Here is a tiny trained network, its code and every weight. The questions are about switching its units off for an input and a class, where a switched-off unit gives its printed mean instead of its output.

import numpy as np


def w(rows, s, z=0):
    codes = np.array(rows[::2]) - 128.0
    scale = np.full(codes.shape[1], s)
    scale[-1] = z or s
    return codes * scale


def norm(h):
    return h / np.sqrt((h * h).mean(-1, keepdims=True) + 1e-5)


def f(y):
    return y / 2 * (1 + np.tanh(0.7978845608 * (y + 0.044715 * y**3)))


def log_softmax(a):
    a = a - a.max(-1, keepdims=True)
    return a - np.log(np.exp(a).sum(-1, keepdims=True))


def net(x, mask):
    res = np.array(x, float).reshape(1, 8) / 4 @ E
    u = 0
    for l in range(2):
        y = f(norm(res) @ A[l][:, :-1].T + A[l][:, -1])
        res = res + np.where(mask[u : u + 14], y, B[l][:, -1]) @ B[l][:, :-1]
        u += 14
    return log_softmax(norm(res)[-1] @ U[:, :-1].T + U[:, -1])


A, B = {}, {}
E = w([
[71,59,140,115],'x0',
[194,122,203,3],'x1',
[128,127,128,129],'x2',
[129,126,127,127],'x3',
[125,131,128,129],'x4',
[39,200,174,114],'x5',
[159,115,196,183],'x6',
[131,129,130,126],'x7',
],0.0064)
A[0] = w([
[132,174,104,243,56],'0.n1',
[70,196,188,130,34],'0.n2',
[178,89,107,142,48],'0.n3',
[231,220,209,227,49],'0.n4',
[164,242,2,61,74],'0.n5',
[181,177,164,183,6],'0.n6',
[167,161,191,187,38],'0.n7',
[199,53,107,154,26],'0.n8',
[84,18,232,171,71],'0.n9',
[215,78,96,158,24],'0.n10',
[78,71,136,115,92],'0.n11',
[59,202,199,137,7],'0.n12',
[127,94,178,139,87],'0.n13',
[204,172,188,77,105],'0.n14',
],0.0092,0.0025)
B[0] = w([
[122,64,195,203,250],'0.n1',
[174,224,97,139,188],'0.n2',
[148,183,112,130,149],'0.n3',
[61,104,37,57,251],'0.n4',
[81,95,48,82,243],'0.n5',
[79,120,85,102,146],'0.n6',
[108,120,88,61,159],'0.n7',
[180,231,89,120,196],'0.n8',
[85,109,47,69,238],'0.n9',
[151,251,100,140,194],'0.n10',
[83,150,81,109,159],'0.n11',
[177,248,79,143,202],'0.n12',
[154,94,125,98,142],'0.n13',
[148,91,228,117,242],'0.n14',
],0.017,0.0032)
A[1] = w([
[146,107,194,103,56],'1.n1',
[75,83,55,73,133],'1.n2',
[89,79,164,251,102],'1.n3',
[140,118,162,108,10],'1.n4',
[136,124,154,119,69],'1.n5',
[127,136,146,124,144],'1.n6',
[136,116,150,119,102],'1.n7',
[42,130,95,74,107],'1.n8',
[92,139,164,127,64],'1.n9',
[113,103,94,101,44],'1.n10',
[88,171,179,124,89],'1.n11',
[157,91,217,106,85],'1.n12',
[107,111,98,102,56],'1.n13',
[190,179,113,140,161],'1.n14',
],0.015,0.0014)
B[1] = w([
[85,106,93,91,145],'1.n1',
[177,84,217,174,254],'1.n2',
[52,99,106,5,189],'1.n3',
[111,120,112,102,129],'1.n4',
[116,118,104,122,124],'1.n5',
[113,130,109,138,126],'1.n6',
[114,126,128,122,125],'1.n7',
[205,77,102,161,229],'1.n8',
[139,152,117,120,124],'1.n9',
[142,122,172,148,165],'1.n10',
[133,159,83,147,131],'1.n11',
[43,107,112,86,156],'1.n12',
[148,114,163,127,164],'1.n13',
[91,206,135,173,175],'1.n14',
],0.026,0.0097)
U = w([
[59,98,111,63,205],'0',
[155,245,98,181,93],'1',
[189,81,155,167,180],'2',
[196,79,154,154,5],'3',
],0.012,0.0018)

Each question gives the input, the list of numbers given to net, and the class t.
The units are the neurons (one row each of A and B). Each row of codes is followed by its name. A weight is (code - 128) times the scale printed after its matrix; where a second scale follows, it is the last column's (A, B and U).
mask holds one flag per neuron, layer by layer. A switched-off neuron (its flag False) gives its mean, the last column of its row in B, instead of its output. The means were averaged over made-up inputs and are rounded, as every weight is.
A unit's drop is (log p(t) with every unit on - log p(t) with that unit switched off) / (log p(t) with every unit on - log p(t) with every unit switched off).
The circuit of an input: a set's keep is (log p(t) with only the set's units on - log p(t) with every unit switched off) / (log p(t) with every unit on - log p(t) with every unit switched off). Starting from the 12 units with the biggest drops (on a tie, the unit counted first), units are removed one at a time, each time the one whose removal leaves the highest keep (on an exact tie, the one counted first), for as long as the keep stays at least 0.8.
circuit, biggest first: the units of the circuit, biggest drop first
k most important neurons: the k neurons with the biggest drops, biggest first
top k neurons in layer l: the k neurons of layer l with the biggest drops, biggest first
drop when u is switched off: that unit's drop, to one decimal
input [2,-7,-1,-6,-2,8,7,-5], class 1: top 4 neurons in layer 0 => [0.n12 0.n2 0.n14 0.n5]
input [1,-6,1,-3,-1,-5,-1,-1], class 0: circuit, biggest first => [1.n3 0.n1]
input [-2,-3,7,-5,1,-4,1,-7], class 1: top 2 neurons in layer 0 => [0.n10 0.n8]
input [0,-8,5,-6,-7,3,8,3], class 0: 3 most important neurons => [0.n1 1.n3 0.n5]
input [-6,-6,1,4,-5,2,-1,2], class 0: circuit, biggest first => [0.n1 1.n3]
input [-1,-1,4,-3,6,3,3,1], class 1: circuit, biggest first => [0.n12]
input [-7,8,1,0,8,-1,-2,-3], class 0: circuit, biggest first => [0.n14 1.n12]
input [-2,-5,7,6,2,4,0,8], class 0: circuit, biggest first => [1.n3 0.n1]
input [2,-5,2,7,-8,6,-5,7], class 1: 3 most important neurons => [0.n12 0.n2 0.n4]
input [-6,-8,-8,3,8,5,4,3], class 0: circuit, biggest first => [0.n1 1.n3]
input [-7,8,2,3,3,-7,-4,-5], class 0: top 2 neurons in layer 0 => [0.n14 0.n12]
input [4,-8,2,-6,5,-5,-7,-1], class 0: 2 most important neurons => [1.n3 0.n4]
input [-2,-8,0,-1,5,6,5,-1], class 0: 2 most important neurons => [0.n1 1.n3]
input [2,-1,5,3,-4,-4,4,8], class 1: top neuron in layer 0 => [0.n8]
input [-5,8,4,1,1,-3,-8,-5], class 0: 2 most important neurons => [0.n14 0.n4]
input [-5,2,-1,6,3,5,2,1], class 1: top 3 neurons in layer 0 => [0.n12 0.n2 0.n9]
input [8,-3,-6,1,-4,8,-6,3], class 1: drop when 0.n7 is switched off => 0.1
